Below is a small trained network, with its code and all its weights. Each question gives an input and a target symbol and asks what happens when units are switched off, that is, made to give their printed mean instead of their output.

import numpy as np


def w(rows, s, z=0):
    codes = np.array(rows[::2]) - 128.0
    scale = np.full(codes.shape[1], s)
    scale[-1] = z or s
    return codes * scale


def f(y):
    return y / 2 * (1 + np.tanh(0.7978845608 * (y + 0.044715 * y**3)))


def softmax(a):
    e = np.exp(a - a.max(-1, keepdims=True))
    return e / e.sum(-1, keepdims=True)


def log_softmax(a):
    a = a - a.max(-1, keepdims=True)
    return a - np.log(np.exp(a).sum(-1, keepdims=True))


def net(x, mask):
    ids = ['ΓΘΨβεητω'.index(c) for c in x.split()]
    T = len(ids)
    res = E[ids] + P[:T]
    u = 0
    for l in range(2):
        r = res
        for j in range(2):
            rows = slice(4 * j, 4 * j + 4)
            q, k, v = (r @ M[l][rows].T for M in (Q, K, V))
            z = softmax(np.where(np.tri(T) > 0, q @ k.T / 4**0.5, -1e9)) @ v
            o = O[l][rows]
            res = res + np.where(mask[u + j], z, o[:, -1]) @ o[:, :-1]
        u += 2
        y = f(res @ A[l][:, :-1].T + A[l][:, -1])
        res = res + np.where(mask[u : u + 8], y, B[l][:, -1]) @ B[l][:, :-1]
        u += 8
    return log_softmax(res[-1] @ U[:, :-1].T + U[:, -1])


Q, K, V, O, A, B = {}, {}, {}, {}, {}, {}
E = w([
[132,126,223,162,242,120],'Γ',
[172,73,138,95,229,63],'Θ',
[69,122,75,201,135,4],'Ψ',
[126,106,112,18,222,171],'β',
[54,23,50,45,94,111],'ε',
[211,254,100,113,171,104],'η',
[85,165,198,147,64,235],'τ',
[59,57,223,148,131,54],'ω',
],0.0085)
P = w([
[3,219,154,30,171,47],'0',
[91,157,176,63,135,87],'1',
[121,132,167,95,143,122],'2',
[140,117,156,121,152,145],'3',
[147,101,156,137,155,157],'4',
[152,97,154,150,147,164],'5',
[161,92,160,160,142,168],'6',
[162,82,153,166,138,178],'7',
],0.0047)
Q[0] = w([
[166,141,82,200,179,56],'L0H0',
[150,145,2,171,99,124],'L0H0',
[94,106,237,79,131,164],'L0H0',
[139,127,51,211,135,71],'L0H0',
[167,133,184,113,214,120],'L0H1',
[155,115,155,89,209,111],'L0H1',
[106,126,49,126,36,137],'L0H1',
[145,109,92,77,158,102],'L0H1',
],0.0086)
K[0] = w([
[157,177,107,142,254,17],'L0H0',
[177,238,44,121,124,86],'L0H0',
[90,39,193,133,100,191],'L0H0',
[205,246,79,214,192,20],'L0H0',
[182,89,123,169,207,64],'L0H1',
[157,74,76,142,193,57],'L0H1',
[82,193,111,69,51,184],'L0H1',
[106,143,42,87,139,101],'L0H1',
],0.0074)
V[0] = w([
[194,142,99,163,157,55],'L0H0',
[253,139,116,189,155,138],'L0H0',
[35,106,168,89,131,164],'L0H0',
[167,76,184,173,172,177],'L0H0',
[153,126,131,165,78,241],'L0H1',
[105,169,108,73,180,17],'L0H1',
[152,111,136,172,74,246],'L0H1',
[147,87,127,175,50,228],'L0H1',
],0.0064)
O[0] = w([
[201,122,95,211,83,58,28],'L0H0',
[200,62,43,227,138,144,28],'L0H0',
[30,133,201,59,144,155,255],'L0H0',
[83,39,159,200,162,196,163],'L0H0',
[128,62,66,230,150,176,71],'L0H1',
[115,194,155,4,109,79,188],'L0H1',
[132,56,69,253,151,178,66],'L0H1',
[158,71,89,245,116,185,29],'L0H1',
],0.0042,0.0031)
A[0] = w([
[74,68,84,66,157,105,165],'L0N0',
[98,126,75,95,59,23,179],'L0N1',
[98,246,187,30,87,146,204],'L0N2',
[78,103,143,106,155,7,153],'L0N3',
[73,67,214,198,183,95,253],'L0N4',
[80,58,64,80,119,135,187],'L0N5',
[180,151,128,44,253,131,210],'L0N6',
[61,104,214,175,85,201,227],'L0N7',
],0.007,0.0049)
B[0] = w([
[117,20,62,54,150,114,153],'L0N0',
[111,91,15,174,123,45,144],'L0N1',
[127,203,147,3,161,113,252],'L0N2',
[132,57,111,159,102,2,169],'L0N3',
[93,81,202,244,115,86,194],'L0N4',
[81,15,46,108,156,164,141],'L0N5',
[203,120,135,77,209,103,204],'L0N6',
[79,125,179,201,100,188,207],'L0N7',
],0.0064,0.013)
Q[1] = w([
[130,133,134,93,140,122],'L1H0',
[124,131,112,132,131,151],'L1H0',
[140,142,149,145,135,120],'L1H0',
[111,109,120,124,110,122],'L1H0',
[108,139,255,120,144,131],'L1H1',
[93,173,143,165,86,103],'L1H1',
[173,238,154,111,123,215],'L1H1',
[75,138,140,85,94,228],'L1H1',
],0.0087)
K[1] = w([
[168,133,124,109,157,137],'L1H0',
[111,132,101,119,120,134],'L1H0',
[138,147,153,145,124,140],'L1H0',
[128,105,121,131,129,112],'L1H0',
[108,147,255,120,141,133],'L1H1',
[75,167,140,157,69,92],'L1H1',
[143,233,143,119,108,171],'L1H1',
[70,143,117,79,102,183],'L1H1',
],0.0082)
V[1] = w([
[117,97,111,113,103,91],'L1H0',
[121,119,114,133,161,144],'L1H0',
[62,23,128,173,97,147],'L1H0',
[93,66,141,137,139,165],'L1H0',
[197,186,115,3,171,87],'L1H1',
[161,144,75,62,171,23],'L1H1',
[95,99,166,225,93,202],'L1H1',
[202,209,139,14,193,118],'L1H1',
],0.0035)
O[1] = w([
[173,146,133,106,103,147,135],'L1H0',
[122,108,113,136,142,127,121],'L1H0',
[197,64,87,186,68,143,38],'L1H0',
[149,87,94,162,139,117,102],'L1H0',
[185,83,126,253,118,213,246],'L1H1',
[128,39,112,208,41,167,193],'L1H1',
[98,203,137,40,177,69,36],'L1H1',
[191,114,153,239,146,200,254],'L1H1',
],0.0036,0.0086)
A[1] = w([
[87,126,118,151,129,85,110],'L1N0',
[117,105,140,93,178,151,202],'L1N1',
[135,95,135,199,108,179,254],'L1N2',
[135,80,131,254,116,163,17],'L1N3',
[122,120,152,121,113,128,169],'L1N4',
[187,72,92,160,105,85,236],'L1N5',
[160,206,175,107,150,138,201],'L1N6',
[83,110,159,156,62,88,75],'L1N7',
],0.0088,0.0041)
B[1] = w([
[150,142,145,101,115,77,136],'L1N0',
[129,89,145,127,179,128,225],'L1N1',
[117,166,139,133,66,201,198],'L1N2',
[42,238,66,1,206,73,172],'L1N3',
[118,114,168,147,126,127,165],'L1N4',
[48,124,143,222,129,150,172],'L1N5',
[108,117,66,188,202,72,254],'L1N6',
[212,150,177,99,98,110,161],'L1N7',
],0.0074,0.0093)
U = w([
[111,118,116,100,197,49,215],'Γ',
[162,67,178,255,82,202,173],'Θ',
[108,161,92,163,73,67,4],'Ψ',
[192,115,137,22,127,194,14],'β',
[97,89,64,86,91,148,57],'ε',
[190,196,45,129,135,126,164],'η',
[74,182,135,125,126,180,134],'τ',
[165,146,177,35,56,97,63],'ω',
],0.0068,0.0042)

Each question gives the input, a string of symbols that net reads in full, and the target symbol t.
The units are the heads (4 rows each of Q, K, V and O) and the neurons (one row each of A and B). Each row of codes is followed by its name. A weight is (code - 128) times the scale printed after its matrix; where a second scale follows, it is the last column's (O, A, B and U).
mask holds one flag per unit, layer by layer, with each layer's heads first. A switched-off unit (its flag False) gives its mean, the last column of its rows in O or B, instead of its output. The means were averaged over made-up inputs and are rounded, as every weight is.
A unit's drop is (log p(t) with every unit on - log p(t) with that unit switched off) / (log p(t) with every unit on - log p(t) with every unit switched off).
unit that matters most: the unit with the biggest drop
k most important neurons: the k neurons with the biggest drops, biggest first
k most important neurons of layer l: the k neurons of layer l with the biggest drops, biggest first
heads that matter: for each layer, one digit per head in row order, 1 if its drop is at least 0.15 and else 0, layers parted by /
drop of u: that unit's drop, to one decimal
input Γ τ ε η τ τ η, target Θ: heads that matter => 11 / 01
input Γ β τ ω, target ω: unit that matters most => L1N6
input ω η τ η, target η: heads that matter => 10 / 01
input η Ψ ω β, target β: 2 most important neurons => L0N4, L0N0
input τ Θ β τ τ τ Γ ω, target ω: heads that matter => 00 / 01
input Γ ω τ ε ε τ η τ, target τ: heads that matter => 01 / 00
input Γ Γ ε Γ τ β β Γ, target τ: 3 most important neurons of layer 1 => L1N3, L1N2, L1N6
input τ τ Γ Ψ τ ε, target ε: 3 most important neurons of layer 0 => L0N5, L0N0, L0N6
input Θ Γ Γ Γ τ ω Γ Θ, target Θ: 2 most important neurons of layer 1 => L1N5, L1N6
input τ Γ τ τ, target τ: heads that matter => 11 / 00
input η τ Ψ, target Ψ: heads that matter => 10 / 00
input Γ η Γ, target Θ: 2 most important neurons => L0N2, L0N1
input Θ τ Γ η, target η: 3 most important neurons => L0N4, L0N7, L0N6
input ω Γ Γ η β Γ, target τ: heads that matter => 11 / 01
input Γ ω ε β Γ Ψ β, target Θ: 2 most important neurons of layer 0 => L0N2, L0N6
input ε Γ Θ τ ε, target Θ: most important neuron => L0N3
input Θ η Γ Γ τ τ Θ, target Θ: heads that matter => 01 / 01
input η Γ Γ η τ, target Γ: 3 most important neurons of layer 0 => L0N1, L0N3, L0N7
input η ε Γ ε η, target Θ: 3 most important neurons => L0N1, L1N5, L1N2
input Γ β η τ Γ η τ β, target β: 2 most important neurons of layer 1 => L1N6, L1N3
input τ η ω Γ ε, target ε: heads that matter => 00 / 00
input β β η τ, target Γ: 2 most important neurons => L1N6, L1N2
input Γ η ε ω β η Ψ, target Ψ: drop of L1N3 => 0.0
